Each row is followed by roughly how far along a hidden order it lies, from 0 to 30. A new part has a new order.
In the rows, zero is written as 128.
[119 122 176 142 136 130 191 153 129 119 123 122 124 139 132 128 130 118
 170 118  74 124 118 166 139 152 128 144 155 130 120 120 128 121 123 122
 118 148 134  99 125 132 128 123 120  69  95 149 130  90 128 123 138 135
  97 127 147 123  83 127]
22
[138 120 169 141 139 132 166 164 143 146 133 128 111 181 136 130 129 121
 106 149  88 120 105 153 135 149 115 149 178 121 124 128 127 124 118 125
 123 152 127 114 126 117 122 128 122  50  90 103 136  81 131 135 121 147
  99 134 141 140  71 126]
23
[120 128 145 122 136 128  75 124 118 109 123 126 135 102 124 128 123 127
 121 130 125 134 120 152 128 106 134 131 125 141 125 133 129 118 128 124
 125 125 141 132 131 141 128 119 126 112 156 246 118 127 125 110 131 108
 126 127 132 116 115 128]
15
[113 127 164 135 137 129 131 137 119 108 124 124 134 126 127 127 127 124
 148 114  98 132 116 169 134 129 138 134 133 140 121 127 129 119 127 122
 119 134 139 115 127 139 127 117 123  95 128 231 125 120 124 113 137 123
 117 124 145 115 108 129]
21
[113 132 122 119 124 123  59 135 116 112 133 130 132 115 114 120 118 133
 160 135 134 140 100 142 129 105 136 132 121 131 129 139 129 116 124 129
 128 115 135 148 130 142 117 117 129  56 135 103 139 157 125 116 124 103
 138 120 105 118 123 132]
24
[108 131 130 126 140 123  90 137 116 107 132 122 141 136 122 113 127 127
 186 141 105 135 123 174 133 135 129 138 124 117 129 139 129 114 120 130
 117 122 138 123 128 152 124 116 123  91 110  94 132 157 127 110 134  71
 122 113 113 116 130 131]
19
[130 127 118 117 129 126   9 118 125 126 148 120 134  98 123 136 124 126
  78 176 135 123 124 138 126  87 122 125 125 142 133 148 127 122 128 129
 126 130 136 139 128 159 141 128 129 137 171 255 105 101 135 115 124  78
 122 136 108 127 113 130]
10
[128 131 116 119 119 125  42 132 125 130 129 130 124 126 116 128 119 133
 112 153 146 135  97 130 126  96 132 125 128 132 130 136 128 120 125 131
 131 120 130 156 130 140 121 120 131  53 142 136 136 131 127 127 118 129
 140 131 104 127 121 131]
22
[115 127 138 129 141 125  87 140 125 114 157 123 135 145 124 121 128 126
 154 159 107 129 126 167 133 131 124 139 138 121 130 138 128 119 123 127
 119 129 134 122 128 142 128 124 125 116 111 136 127 137 129 117 130  72
 111 119 116 121 122 130]
14
[153 123 148 117 168 133  48 129 139 130 121 134 125 180 135 128 132 128
  30 194 146 128 143 161 124 117 115 137 167 119 130 125 127 122 121 121
 126 132 138 147 138 117 129 126 125 157 143 220 111 116 126 118 116 102
 114 129 145 130 117 122]
0
[126 126 131 131 144 126  91 157 136 139 168 128 123 188 128 119 127 129
 121 176 108 126 112 158 132 140 109 149 161 107 134 149 127 121 116 131
 123 133 126 126 126 128 118 128 125  81  89  24 139 137 131 129 115  82
 113 122 108 137 106 129]
20
[116 128 151 134 123 128 127 149 123 120 136 131 123 135 121 125 120 130
 144 116 116 136  91 148 132 123 137 134 137 136 124 132 129 120 126 125
 128 129 130 133 128 124 114 119 127  50 114 112 146 137 122 127 124 147
 130 125 128 123 105 131]
30
[114 127 148 135 133 126 139 159 128 122 153 131 122 163 122 118 122 130
 164 135 104 134 100 155 134 138 126 146 149 120 127 136 129 120 121 127
 125 130 128 124 127 119 112 122 126  54  89  22 149 146 125 128 123 112
 117 120 119 127 104 130]
27
[136 126 144 123 165 130  73 137 131 124 134 130 133 185 133 118 133 128
  88 174 126 131 136 176 128 138 118 142 157 114 130 132 128 119 118 124
 120 128 137 134 134 126 124 122 123 139 118 145 122 144 125 114 122  85
 118 119 137 126 127 125]
8
[128 128 152 129 116 129  88 130 124 116 122 130 122  99 117 140 119 129
  97 131 140 134  99 135 128  91 147 118 130 155 123 119 129 122 133 122
 131 130 133 145 132 133 125 118 131  70 155 255 130 101 123 126 126 168
 131 136 133 119 109 131]
21
[139 127 116 118 142 127  23 133 133 142 148 126 128 154 128 127 126 129
  61 187 135 126 120 145 125 108 111 136 147 121 135 152 126 121 120 132
 126 129 132 146 129 143 128 128 127 109 144 175 118 125 133 119 113  81
 127 131 111 136 112 128]
13
[150 125 125 119 125 129  58 139 138 147 117 131 113 149 125 134 122 129
  69 174 141 126 103 117 126 102 118 132 157 129 130 129 127 124 121 130
 133 134 128 156 131 127 124 127 130  41 140 130 131  93 132 134 112 146
 128 140 114 138  92 127]
17
[131 125 127 122 140 127  78 144 133 135 141 129 124 161 128 122 125 128
 113 173 122 127 115 140 129 125 111 145 151 115 132 142 127 122 119 130
 126 130 130 136 129 129 123 128 126  85 117  64 130 129 132 124 117  91
 119 127 112 135 103 127]
16
[108 129 155 138 105 125 140 148 120 106 136 128 120 108 112 132 118 130
 186 111 116 137  88 140 135 111 151 124 126 146 121 116 130 121 131 124
 128 129 129 130 128 132 118 116 131  28 114 145 151 116 121 132 133 166
 124 127 121 115 109 135]
30
[160 123 145 120 137 132  39 119 140 133 105 126 119 128 130 146 130 123
  30 194 150 121 133 139 125  90 128 118 157 144 126 110 126 125 127 122
 129 141 136 147 136 140 142 126 129 115 167 255 105  57 131 126 124 148
 114 146 138 128 103 125]
1
[143 122 151 128 136 130 120 147 140 137 118 130 114 161 130 130 126 125
 102 163 116 123 115 139 131 126 118 141 166 123 126 121 127 124 120 125
 127 141 129 132 131 121 125 128 126  65 116 106 130  89 131 132 121 137
 108 134 129 134  87 125]
15
[116 129 140 124 132 128  32 113 114 108 144 123 140  74 121 136 122 127
  89 133 132 132 117 155 127  87 141 121 112 157 127 144 129 119 134 124
 126 126 141 134 129 155 134 120 128 143 179 255 110 123 126 106 130 102
 132 132 131 114 122 132]
16
[138 129 109 109 115 126  23 132 126 136 113 135 119 115 115 129 112 136
  81 147 161 136  86 105 122  79 126 130 130 137 131 142 128 119 123 132
 139 117 131 174 130 132 116 122 132  23 165 106 136 128 128 125 108 135
 149 136 100 132 101 129]
24
[146 125 114 116 157 127   2 138 141 143 171 130 125 190 129 124 129 130
  43 225 144 124 129 150 124 112 101 143 163 109 140 152 125 123 117 130
 126 128 129 148 132 130 127 132 129 138 130 126 118 132 134 125 106  51
 116 129 104 140 115 127]
4
[141 124 152 122 136 132  61 127 132 123 126 132 122 123 125 139 124 129
  52 159 147 129 117 140 125  93 132 126 147 145 126 123 128 124 130 120
 131 132 135 146 135 124 129 125 130 121 162 255 117  98 126 123 120 139
 122 137 138 125 107 126]
9
[135 125 159 132 144 131 130 145 135 126 117 131 122 165 130 126 129 127
 111 147 116 130 119 158 131 136 128 138 157 126 124 119 128 122 122 123
 124 136 133 130 132 120 122 121 124  82 114 142 132 115 124 126 125 142
 116 127 143 128 105 126]
17

Part 2:
[134 143 101 140 111 105 121 128 127 146 116 122 141  94 131  86 125 163
 122 135 140 212 136 126 191 150 125 135 192 121  90 122 142 139 109 144
 123 171 105 255 133 171 127 143  87 139 191 139 108 128 123  65 154 102
 142 152 133  89 134 124 119 125 168 108 139 197 216 100 127 155 123  89
 187 106 125 159 151 136 142 115 115 187 111 137 146 110 166 132 118 125
 115 120 101 125 128  93 138 117 140 160 115 123 138 119 136 146 134 114
 113 131 159 128 117 136 132 129 177 129 162 136 128 139 154 128 106 126
 139 154  98 121 140 128 110 131 163 111]
28
[125 141 114 142 110  98 124 134 121 142 116 129 115  84 121  99 137 157
 123 134 145 181 119 128 182 151 121 125 184 121  86 130 163 136 110 147
 136 206 116 212 140 165 127 139  93 123 131 128  63 118 132  53 151  62
 145 163 128 133 121 129 127 138 140 109 140 153 167  98 159 167 129  75
 192 124 120 139 146 153 154 118 113 192 125 131 160 120 211 105 132 119
 156 115  66 145 127 166 136 115 126 159 127 136  47 119 139 136 141 135
 120 127 164 120 112 179 130 130 169 154 147 136 136 131 157 135 101 126
 134 132  56  65 118 134 108 130 146 125]
19
[131 123 155 117 132 138 128 126 138 124 133 139 117 160 127 152 129 121
 127 123 113  79 126 130  85 123 125 130 119 137 140 129 131 100 144 122
 136 110 146   1 127 107 130 119 144 118  77 129 144 127 135 160 118 152
 111 119 128 117 129 130 139 135 102 138 121 100  96 129 106 122 132 117
  91 126 128 105 116 127 123 139 147 109 142 122 114 138  99 140 127 124
 144 130 155 127 130 198 129 138 129 107 124 128 129 128 123 112 120 148
 137 128 125 133 142 145 128 128 105 125 105 126 132 118 120 133 128 129
 120 104 131 125 113 153 131 123 120 144]
8
[129 117 100 134 113 122 122 118 120 124 125 125 157  99 130  78 125 161
 114 131 125 183 152 136 114 138 128 139 172 125 114 108 105 118 111 114
 116 102 118 255 124 160 127 141 114 157 194 146 150 128 122 140 151 153
 121 132 136  48 139 125 120 116 167 126 131 182 205 123  58 126 125 146
 142  87 128 162 153 113 123 120 111 149 122 133 124 120 110 141 117 131
  87 124 127 103 127   1 131 126 146 141 117 116 255 134 122 142 128  94
 109 138 155 120 118 100 129 127 164  64 159 126 122 122 148 125  98 129
 139 147 109 183 162 132 117 131 178 121]
28
[129 121 151 122 127 130 126 122 136 125 132 134 115 152 124 139 129 114
 127 124 113  88 126 128  79 125 125 127 123 136 123 133 145 102 141 134
 140 147 140   4 130 122 130 123 131 111  74 123 128 126 136 145 123 134
 120 128 128 128 127 132 134 134 104 134 123  99 100 127 123 130 132 100
 104 129 129 112 119 135 128 136 140 123 140 120 117 137 121 131 126 123
 150 128 147 136 129 218 129 136 128 112 124 131  92 122 127 112 124 152
 133 126 124 132 140 150 128 128 110 135 114 127 133 112 123 132 127 128
 121 105 125  97 112 153 127 126 119 143]
7
[133  94 146  98 142 172 125 102 139 108 159 119 146 183 134 164 113  79
 127 118  90  64 146 128  53  96 134 131  64 145 171 129  89 111 155 117
 116  79 137   1 114 117 128 108 160 137  86 115 207 132 126 227 120 204
 112 106 126 123 136 132 114 120 121 157 119  79 107 168  83  88 127 185
  51 129 135 110 107 102  99 135 139  46 138 124  70 135  38 159 108 131
 112 143 194 101 131 106 117 148 138 117 130 124 220 135 106 118 116 125
 136 126  80 125 150  82 124 125  85  97 117 115 116 125 107 109 148 127
 125 120 216 189 131 138 149 129 108 134]
1
[122 150 142 119 125 112 128 131 133 135 127 127  92 118 116 151 124 114
 140 127 145 102 104 115 103 128 122 116 118 133 119 148 166 128 133 151
 141 219 136  30 136 138 129 121 120  92  74 113 100 124 138  95 114  56
 147 148 124 181 118 137 114 131  98 120 136  81  88 122 216 163 127  95
 156 159 127 107 111 162 146 133 124 164 126 123 141 133 159 113 140 119
 181 134 120 165 127 255 130 129 114 128 137 140   1 111 135 111 138 158
 134 116 119 129 119 174 125 131 114 214 131 131 138 126 126 130 150 128
 122 116 113  36  98 149 124 131  95 138]
0
[131 125 151 124 128 132 127 126 137 128 134 135 114 151 125 141 127 115
 128 123 124  84 123 127  84 122 124 127 126 136 131 133 139 104 141 135
 139 140 142  48 131 123 130 122 133 106  82 128 135 128 135 144 119 129
 119 129 130 130 127 131 134 133 101 132 123 104  96 126 139 138 131 100
  86 132 129 109 117 137 126 138 139 119 137 122 116 135 105 139 128 121
 149 131 142 138 130 223 130 135 128 113 123 130  69 121 130 114 124 151
 132 131 126 133 138 145 127 128 102 136 116 126 132 116 122 132 131 128
 121 109 124 108 109 149 127 126 114 142]
7
[133 150 129 130 107 104 124 131 129 143 127 126 105 105 120 119 135 132
 130 132 139 147 123 114 126 141 116 125 165 128 111 132 153 147 118 140
 123 182 118 126 137 162 123 136 103 114 100 116  91 121 128  82 140  43
 151 162 128 131 121 130 122 135 123 114 137 138 136 109 188 165 125  98
 160 146 123 128 129 164 148 113 114 196 119 136 153 128 175 112 128 116
 162 128 100 146 132 198 132 123 127 155 128 140  42 116 133 127 140 146
 125 122 145 115 123 175 128 131 133 180 136 131 138 128 151 128 127 126
 129 127  67  48 108 148 120 132 118 120]
13
[141  90 143 104 140 165 123 100 145 114 151 119 159 181 141 147 107  81
 127 118  91  84 148 125  79 108 135 138  83 144 163 126  78 114 148 119
 106  76 133  44 113 125 129 112 153 142 116 124 214 139 122 204 119 207
 113 108 130  83 142 127 116 115 124 155 118 118 125 165  65  82 125 169
  55 123 136 124 111  96  93 134 145  52 129 130  67 128  37 177 103 132
  96 145 189  90 133  57 121 149 142 121 120 116 248 135 106 123 111 119
 133 130  87 134 152  70 127 126  96  77 118 116 114 131 113 109 140 127
 128 127 220 199 144 138 149 128 120 124]
9
[127 111 115 130 129 134 125 117 124 120 129 131 151 127 136 108 130 145
 116 126 112 144 145 143 132 132 132 136 158 127 118 115 114 106 129 115
 128  90 129 209 124 134 130 130 129 158 176 145 152 130 126 148 140 192
 110 112 131  79 136 125 129 129 154 134 126 162 182 128  56 104 128 131
 118  93 128 142 142 114 119 131 128 107 132 125 118 123 100 145 119 132
  95 121 132 102 125  19 132 127 141 127 118 116 251 135 123 135 121 108
 118 137 146 130 129 109 128 126 154  62 136 126 122 131 132 131 108 129
 133 137 133 195 149 128 121 126 170 130]
21
[123 154 116 159 107  72 130 156 119 153  88 145 111  60 122  81 163 192
 116 142 165 198 120 135 198 171 115 129 206 106  75 123 176 149 101 129
 139 172 104 227 144 135 130 153  90 127 197 137  55 123 131  25 144  80
 140 156 128 124 125 116 157 145 152 100 138 187 157  75 166 177 134  37
 226 102 116 149 156 157 168 124 117 210 121 131 194 127 219  94 146 128
 137  98  55 156 125 139 142 102 122 145 113 132  61 119 151 139 143 134
 109 131 203 134 101 208 139 131 190 160 140 144 148 126 173 150  90 129
 131 145  14  80 124 122  96 124 155 130]
30
[129  91 130 131 136 152 124 116 124 116 129 133 160 134 142 104 127 130
 116 125 106 142 159 146 125 121 138 142 103 126 125 117 101 102 129 117
 128  64 123 156 121 114 133 130 130 162 175 142 153 132 125 173 141 255
 103 106 131  75 142 122 134 126 162 147 123 145 171 140  22  99 132 139
 120  85 133 141 143 100 110 135 140  60 138 121 102 124  95 143 113 137
  77 117 148 102 126  22 131 135 144 124 110 116 255 137 118 142 112 105
 116 139 144 139 135  87 134 124 161  17 130 126 117 114 128 124  94 127
 131 130 169 225 151 116 122 125 160 132]
24
[130 119 152 120 127 134 125 120 137 124 132 134 119 147 127 137 130 116
 124 124 116  45 129 129  81 126 125 130 136 136 128 130 132 100 140 127
 137 123 141  51 127 128 130 123 134 120  88 125 148 127 135 164 124 144
 118 127 130 111 130 129 134 133 106 136 124 112 106 128  92 133 131 100
 122 120 128 114 119 134 126 137 140 116 140 121 113 136 107 141 124 123
 139 127 149 132 130 189 130 133 129 116 120 128 120 126 122 113 124 146
 130 128 127 133 139 152 128 128 115 128 117 126 131 114 130 132 120 128
 124 112 119 127 116 157 124 126 120 142]
9
